Each row is followed by roughly how far along a hidden order it lies, from 0 to 20. A new part has a new order.
(in the rows, 128 means zero)
129; 129; 140; 140; 132; 139; 125; 156; 192; 127; 138; 114; 140; 116; 155; 134; 137; 121; 100; 105; 132; 139; 122; 123; 132; 133; 139; 154; 129; 144; 162; 152; 199; 112; 145; 132; 137; 136; 121; 144; 131; 124; 126; 135; 119; 88; 128; 101; 113; 157; 121; 130
3
116; 125; 123; 98; 126; 135; 110; 111; 155; 126; 116; 138; 111; 147; 91; 118; 124; 128; 145; 199; 129; 126; 113; 127; 121; 118; 111; 94; 135; 120; 99; 114; 70; 169; 98; 97; 135; 126; 144; 125; 138; 131; 115; 115; 149; 130; 129; 157; 146; 58; 135; 125
10
147; 122; 123; 106; 122; 222; 112; 150; 255; 124; 145; 121; 127; 140; 102; 142; 147; 132; 113; 117; 134; 133; 127; 129; 113; 135; 116; 129; 146; 143; 166; 140; 151; 81; 121; 140; 150; 142; 129; 159; 139; 141; 119; 122; 130; 84; 129; 122; 115; 94; 119; 123
0
117; 125; 131; 144; 137; 49; 147; 101; 1; 130; 117; 144; 125; 120; 133; 109; 112; 132; 155; 158; 134; 120; 136; 122; 112; 125; 111; 131; 108; 115; 110; 127; 100; 162; 129; 104; 114; 121; 131; 128; 128; 120; 128; 121; 138; 205; 127; 143; 130; 93; 142; 128
14
102; 122; 115; 136; 132; 34; 108; 102; 26; 131; 107; 142; 109; 129; 153; 103; 105; 127; 135; 192; 141; 123; 130; 126; 138; 106; 114; 129; 107; 128; 103; 131; 117; 210; 138; 92; 119; 116; 134; 97; 133; 98; 119; 125; 159; 173; 122; 155; 139; 33; 147; 127
19
87; 122; 125; 120; 137; 64; 118; 101; 14; 132; 87; 131; 117; 116; 125; 95; 110; 127; 130; 166; 115; 125; 120; 135; 134; 111; 149; 121; 102; 115; 82; 112; 94; 217; 135; 84; 100; 119; 138; 109; 124; 122; 154; 125; 137; 142; 129; 151; 149; 109; 142; 132
20
107; 128; 130; 138; 137; 50; 133; 107; 2; 131; 102; 133; 130; 118; 140; 105; 111; 126; 142; 154; 121; 124; 126; 127; 126; 121; 125; 125; 105; 112; 98; 119; 104; 173; 129; 99; 110; 119; 129; 119; 121; 118; 138; 126; 130; 172; 127; 138; 136; 123; 141; 130
16
138; 123; 140; 132; 131; 144; 132; 139; 195; 127; 156; 130; 122; 126; 133; 135; 135; 130; 111; 120; 148; 134; 131; 119; 121; 132; 131; 161; 135; 147; 165; 154; 169; 125; 142; 128; 141; 136; 132; 152; 146; 130; 107; 129; 134; 120; 128; 123; 119; 96; 122; 125
4
138; 123; 125; 154; 132; 104; 135; 139; 83; 130; 134; 127; 136; 108; 161; 130; 128; 132; 109; 93; 136; 128; 145; 127; 125; 134; 129; 170; 109; 135; 164; 149; 192; 99; 162; 146; 125; 131; 117; 137; 125; 115; 131; 137; 118; 142; 126; 110; 105; 123; 129; 129
7
111; 135; 139; 149; 137; 26; 145; 106; 25; 129; 118; 134; 126; 125; 146; 106; 108; 124; 137; 165; 135; 129; 124; 111; 133; 124; 112; 158; 112; 115; 113; 130; 117; 146; 131; 101; 119; 118; 128; 123; 130; 115; 93; 134; 132; 176; 126; 140; 138; 100; 134; 125
16
117; 130; 136; 138; 136; 76; 132; 128; 67; 129; 123; 131; 131; 112; 153; 118; 122; 122; 105; 136; 133; 136; 123; 114; 131; 131; 130; 167; 117; 124; 136; 135; 150; 123; 143; 110; 126; 126; 121; 130; 128; 116; 110; 139; 118; 128; 128; 119; 122; 107; 130; 128
10
139; 137; 141; 171; 131; 62; 146; 149; 64; 129; 142; 117; 148; 104; 182; 135; 126; 121; 104; 67; 132; 134; 137; 121; 147; 138; 141; 184; 120; 130; 162; 145; 222; 72; 160; 165; 123; 127; 107; 123; 115; 118; 108; 151; 104; 120; 127; 97; 109; 201; 119; 129
5
